Rows, each with roughly how far along a hidden order it lies (0 to 20):
[  0   6  -2  -2 -15  -6   0  19   6  -4   0   0   6  -9  -9   0  -1  -4
  -8   5  41  -5   0   1  -8   6   0  -1   0   0 -19  -1   1   0  73   0
  -1   1  24  -8   1 -14   4   0  26 -17 -30  -2  -1   0   1   0   0  -1] : 0
[  2  -1  30 -28  -2   0  11  17  12  -7   2  -5   2   0   3  -8  -1   0
  -7   0  -1  -4 -49   4  -6   9  -5   0  12  -1   3   0   0  -1  74  -2
   0   5  11   1   1   6   0  -2   1 -14 -19  -2   0  -2   2  -1   2  -2] : 4
[  0   0  -5   8  -3  -1   0  -1   2   0  -2  -4   1   2  10  -1  -2  -1
   7  -6   0   1   4  -1  -1   0   0   1   1  -3   1   0   4  10 -52  -2
   4   1   2   4   1  -5  -3 -13 -23   0  -1   0   1  -1   2   1  -1  -1] : 20
[  7  -9 -37   1  25   0 -10 -19   1   3   0   0   0   1   0   1  -5   7
   9   0 -42   6  -6   1  -1   0   7   0 -14  -1   5   0   3   0 -77  -1
  -2  22   1  10   0  28   0   0 -15  16  26   3   0  -2  -1   0  -1   2] : 18
[  1  -1   5   6   7   0 -11  -1   6  -3  10  -1   6   1   3   8 -28   0
  -2   6  -3   1  27  15 -14   1   1  -4   1  -5 -31  10   1  -4  50  -2
   0   9   1   8   2   7   3  -2   6  -6 -20   3 -11  27  15   1  -1  -3] : 1
[  1 -10 -37  36  28  10 -16 -19  -6  -2   2  -1  -1   3  10   9  -2   8
   7   1 -36   6  58   6   2  -8   1  -4   0  -2 -13   3   0  15 -52  -5
  -5  31  -3  12   9  44   1   6   3   1  15   4  -4  -1  20   2  -1  -3] : 15
[  0   0 -10  27   2   0  -7 -15   0   1   0   0   0   0   1  16   3   7
   0   0  -2   0  53  12   0   0   0  -8  -1   0 -32   0   0   2   0  -1
   1   0   1   7   0  39   0  15   1   4   0   2   0  22   0   0   4  -7] : 6
[  4  -1 -22   1  -2   0   0 -13   1   0   0  -4  -5   1   1 -11   2   1
   0   0 -29   0  -1   2   6  -2   0   0   0  -3  29   0   4  12  -3  -1
   4   0   1   4   9  -7   0   0   0   0   0   0   7   2   3   1  -1  -1] : 20
[  1   0  -5   4 -24   0  10  -2   2  -1   1   2   1   1   2   4  -1   0
 -10   5  25   0 -30  -1  -1   7   0   0   1  -1  -1  -1   0 -18   1  -1
   1  -9  27 -12   1   2   0   6  13 -23 -26   0   3   1   2  -1  -1   0] : 1
[  1  -1  -2 -24 -19  -1   0  -8   2  -3   1  -8  -6   1   1   0  -8   0
   0 -10 -18   3 -17   2   8   0   0  10   1  -4  45   0   0   0   9   3
   0 -18   1   0   1   0  -3 -21 -32   6  30   1   0 -26   1   0  -1   6] : 18
[  0   0  -5   1   0   0   0  -5   4  -2   0  -7  -5   9   5 -20  -1   0
   0   1  -3   1   2 -10   7   3   0   0  -5  -3   0   0   4   6 -30   4
   8  -1 -29   0   0  -2   0 -22 -27   0   1   0   0  -1   0   0   0   0] : 17
[ -4  -1  -2   3 -37  -6  -1  10   3  -2  -3  -1  -1   3  -8  -2 -12   0
   0   0  24  -1   4 -10  -2   1   2  12   1  -7  34  -9   2  -7  40  -2
   9 -37 -20   3  -4   6   2  -1   2  -8   0  -1  10 -18   2   1  -1  -2] : 10
[  0   0   0   1  20   0 -12 -10  -1  -1   5   0  -1   1   1   5 -26   0
   5   2  -8   4  40   9   0   0  -7  -4  -4  -1 -16   4  -2   9 -18  -7
  -5   0   0  11   1   1   0   6   9   0  -1   4   0   1  17   1   2  -1] : 11
[  1  -1  -1   2   1   0   1  -2   0   0   1   0  -3   6   2  -7   1   0
   5  -4 -18   1  -4  -1   5   1   4   3   1  -1  18   0   3   0  12   1
   1   1 -16   2   1   4   0   0   2   7   0   1   5 -14   2   0  -1   3] : 20
[  5   0 -25   6  -7   0   5 -15   3  -3  -5  -7   2   2  10 -18   2   0
   0 -10  -2   5   3  -4   8   0   9   8 -11  -5  47   0   6  14  -4  -2
   0   2   3   6  13  15  -4   0 -34   0   1   1  10 -24   0   1  -1   5] : 20
[ -1   0  32  -2   3   0   1  18  -2   4   0   1   6  -6  -1  10  -1   0
   0   6   5  -6 -19  -4   0   5  -9  -3  13   1 -17   5  -3 -18  54   1
  -1  -7  30 -12  -1   9   3  11  17 -15  -3  -4  -1   6  -3  -1   1   0] : 0
[  1  -9  -1   4  -3   2   0  -1   3  -2   7  -1   7   1   7   0   1   0
   0  11   0   0   5   4  -1  -6   0   1   2   5 -37   0   0  -4  19  -2
   0  34  36   1   2   5   0  21  27   2 -20  -1   1  -1   2   1   3  -7] : 4
[  7  -7  -5   1  16   0  -7   0  -4  -1  -1  -2  -5   8  12  -3  -7   5
   2   0 -39   1  30   2  -1  -6   6   2   1  -2  12  -3   0   0 -68  -2
   0  14   3   0  12  15  -3  -8   1  13  29   0   1  -8   2   1  -6   2] : 19
[  1   0  10  -1  -1  10  -9   8   5  -1   7  -1   6   1   2  12 -29   0
  -3   7   2   0  17  11 -13   1   0   0  -1  -3   0   0  -5   0   1   0
  -6  -3  17   4   1   3   3  16   1   0   1   2   0  28  11   0   8  -1] : 0
[  4  -1 -19   2   0  -1   0  -2   0  -1   1  -1   1   0   2  -1   0   0
   1  -5 -18   0   0  -2  -1   0   6   4  -9  -1   0  -6   0   9 -43  -2
   4  -1 -21   1   9   1  -2  -1   2   9   1   0   6  -1   2   0  -6  -2] : 20
[ -2  -1  11   3   4   0  -6   8   1  -1   1   0   6 -13 -10  -2 -21   0
  -6   7   0  -1   3   3   0   0   0   0   0  -3 -34  10  -5  -9  67  -1
  -6   1   1   2  -9  -1   3   0   2 -10   3   0 -11  25   8   0   0  -1] : 0
[ -6   7  -4 -18   2   0   0  18   1  -1   1  -1   0   1   1   0   1  -6
  -7   3  42   0   0   1   0   1  -7   0  14   0  -2   4  -3 -18  80  -1
   0   1   1   1   1 -20   0   2   1 -16 -28  -2   0  -1   0  -1   0   0] : 1
